Each row is followed by its class.
-.06; .06; .01; -.02; .00; -.06; -.01; .01; .00; .00; .02; -.03; .09; .00; .04; .12; -.16; -.02; .06; .02; .06; .05; .03; -.05; .06; .06; .00; .04; .01; .06; -.02; -.02; -.02; -.01; .11; .00; -.01; .02; .10; .00; -.02; -.06; .06; .03; .00; -.05; .10; -.01; .04; -.08; -.14; .05; -.06; -.10; -.01; .01; -.02; .05; .02; -.08; .04; .08; -.10; -.05; -.10; .01
tipop
.08; .07; -.13; -.11; -.15; .11; -.02; .12; .13; -.20; .12; .30; -.01; .04; -.09; -.08; -.17; .12; .08; .02; .01; .13; .04; .15; -.03; -.14; .14; .11; .15; -.31; -.21; .07; .11; .05; .00; -.09; .09; -.11; -.16; -.12; -.08; .03; -.06; -.18; -.04; .05; -.17; .05; -.17; .03; .23; .03; .13; .13; .14; .35; .06; .07; -.13; -.21; -.07; -.15; .06; .34; .04; .14
nevu
-.15; .10; -.06; -.06; -.06; -.08; .02; -.02; -.02; -.08; .07; .11; .05; -.05; -.14; .27; .08; -.03; .25; .01; -.02; -.08; .05; .00; -.02; .04; -.08; .05; -.02; -.06; -.04; .02; .02; -.05; .17; .06; -.15; .11; .03; .00; .05; -.07; .13; -.05; .05; -.06; .11; .10; .00; -.03; -.24; .10; .06; -.07; -.01; .03; .05; -.02; .11; -.12; -.10; -.01; -.02; .03; -.09; -.09
nevu
-.04; .11; -.01; -.12; -.08; -.11; -.03; .06; .03; -.17; .05; -.03; .16; .06; -.10; .22; -.43; .09; .18; .07; .11; .04; .01; -.11; .07; -.01; -.03; .02; .11; .02; -.03; .00; -.08; .02; .09; -.08; -.06; .02; .15; -.07; -.10; -.06; .10; -.03; -.06; -.12; .07; .09; -.05; -.13; -.24; .13; -.01; -.07; -.01; .28; -.01; .08; .12; -.24; .07; .00; -.16; -.01; -.10; .02
tipop
-.08; .08; -.02; -.10; -.22; -.05; -.13; .09; -.01; -.22; .12; .09; .33; .02; -.23; .42; -.40; .06; .37; .10; .04; .02; .10; -.06; .02; -.01; -.10; .26; .15; -.05; -.11; -.01; -.02; .05; .17; -.03; -.13; .05; .15; -.09; -.07; -.18; .12; -.09; .00; -.13; .22; .19; -.06; -.22; -.24; .24; .05; -.07; .05; .32; .06; .09; .13; -.37; -.06; .06; -.17; .16; -.21; .02
tipop
-.16; .03; .04; .01; .01; -.15; -.01; -.04; .00; -.01; .08; -.04; .19; .06; -.10; .34; -.07; -.05; .22; .01; .08; -.07; .06; -.12; .07; .08; -.12; .05; -.08; .19; .06; .10; -.02; -.03; .13; .05; -.03; .12; .12; .01; .02; -.09; .16; -.02; .01; -.11; .23; .07; .08; -.11; -.47; .14; -.05; -.11; -.08; -.01; .05; .05; .17; -.07; -.04; .06; -.14; -.26; -.15; -.08
tipop
-.08; -.04; .04; -.01; .03; -.07; -.14; -.04; -.07; .01; .05; .00; .12; -.01; -.09; .16; -.03; -.03; .14; -.05; -.01; -.07; .04; -.04; .03; .05; -.03; .08; .00; .09; .02; -.01; -.03; -.04; .08; .01; -.10; .09; .09; -.01; .00; -.05; .04; .03; -.02; -.11; .19; .03; .03; -.08; -.21; .10; -.03; -.10; -.05; -.04; .01; -.01; .08; -.01; .00; .06; -.09; -.12; -.13; -.05
tipop
-.04; -.11; -.06; .02; .00; -.01; .06; .21; -.02; .01; .04; .11; -.01; -.01; -.04; .01; .38; -.03; .07; -.08; -.05; -.22; .01; .10; -.08; -.03; .01; .01; -.04; -.09; -.03; .02; .04; -.04; .01; .10; -.07; .07; -.12; -.01; .05; .02; .02; -.05; .11; .08; .06; .04; -.04; .06; .03; .01; .07; .02; .06; -.04; .07; -.06; .02; -.01; -.12; -.08; .13; .02; -.01; -.03
nevu
.08; .15; .08; -.06; -.05; .04; -.07; .07; -.02; -.04; -.07; -.13; .01; .04; .07; -.08; -.61; .07; -.14; .08; .06; .20; -.02; -.11; .14; -.02; .01; -.01; .15; .09; .03; .00; -.04; .10; -.03; -.20; .16; -.10; .16; -.06; -.10; .03; -.06; .08; -.14; -.10; -.15; -.07; .06; -.08; .08; .02; -.04; .02; .17; .10; -.16; .06; .00; -.13; .19; .08; -.18; .04; .00; .09
tipop
.08; .11; -.04; -.06; -.12; .00; -.12; .06; .06; -.18; .04; .06; .10; -.02; -.08; .05; -.36; .06; .10; .09; .06; .08; -.03; -.06; .03; -.09; .00; .05; .13; -.06; -.09; .00; .07; .07; .06; -.08; .04; -.03; .06; -.08; -.07; -.04; -.01; -.04; -.06; -.08; -.01; .08; -.03; -.10; .04; .06; .05; .02; .07; .23; .01; .10; -.02; -.21; .02; .02; -.07; .15; -.01; .07
tipop
-.06; .09; .00; -.03; -.14; -.10; -.09; .07; -.03; -.13; .04; .03; .32; .00; -.21; .28; -.28; .12; .28; .05; .06; .02; .09; -.12; .04; .04; -.17; .13; .09; .04; -.07; .01; -.01; .04; .14; -.01; -.13; .07; .17; -.04; -.07; -.10; .09; .00; -.03; -.11; .19; .17; .00; -.18; -.22; .16; -.03; -.08; .00; .21; .05; .06; .12; -.28; -.01; .10; -.17; .06; -.19; -.10
tipop
.11; .11; .06; -.09; -.18; .01; -.11; .08; .05; -.13; -.02; -.03; .11; .05; .00; -.01; -.51; .08; .00; .10; .07; .17; .02; -.03; .09; -.01; .03; .06; .20; -.04; -.10; .04; .01; .15; .00; -.19; .11; -.13; .13; -.10; -.07; .02; -.07; .03; -.09; -.03; -.08; .01; -.08; -.07; .12; .07; -.01; .07; .07; .27; -.06; .09; -.07; -.20; .08; .08; -.10; .22; .10; .09
tipop
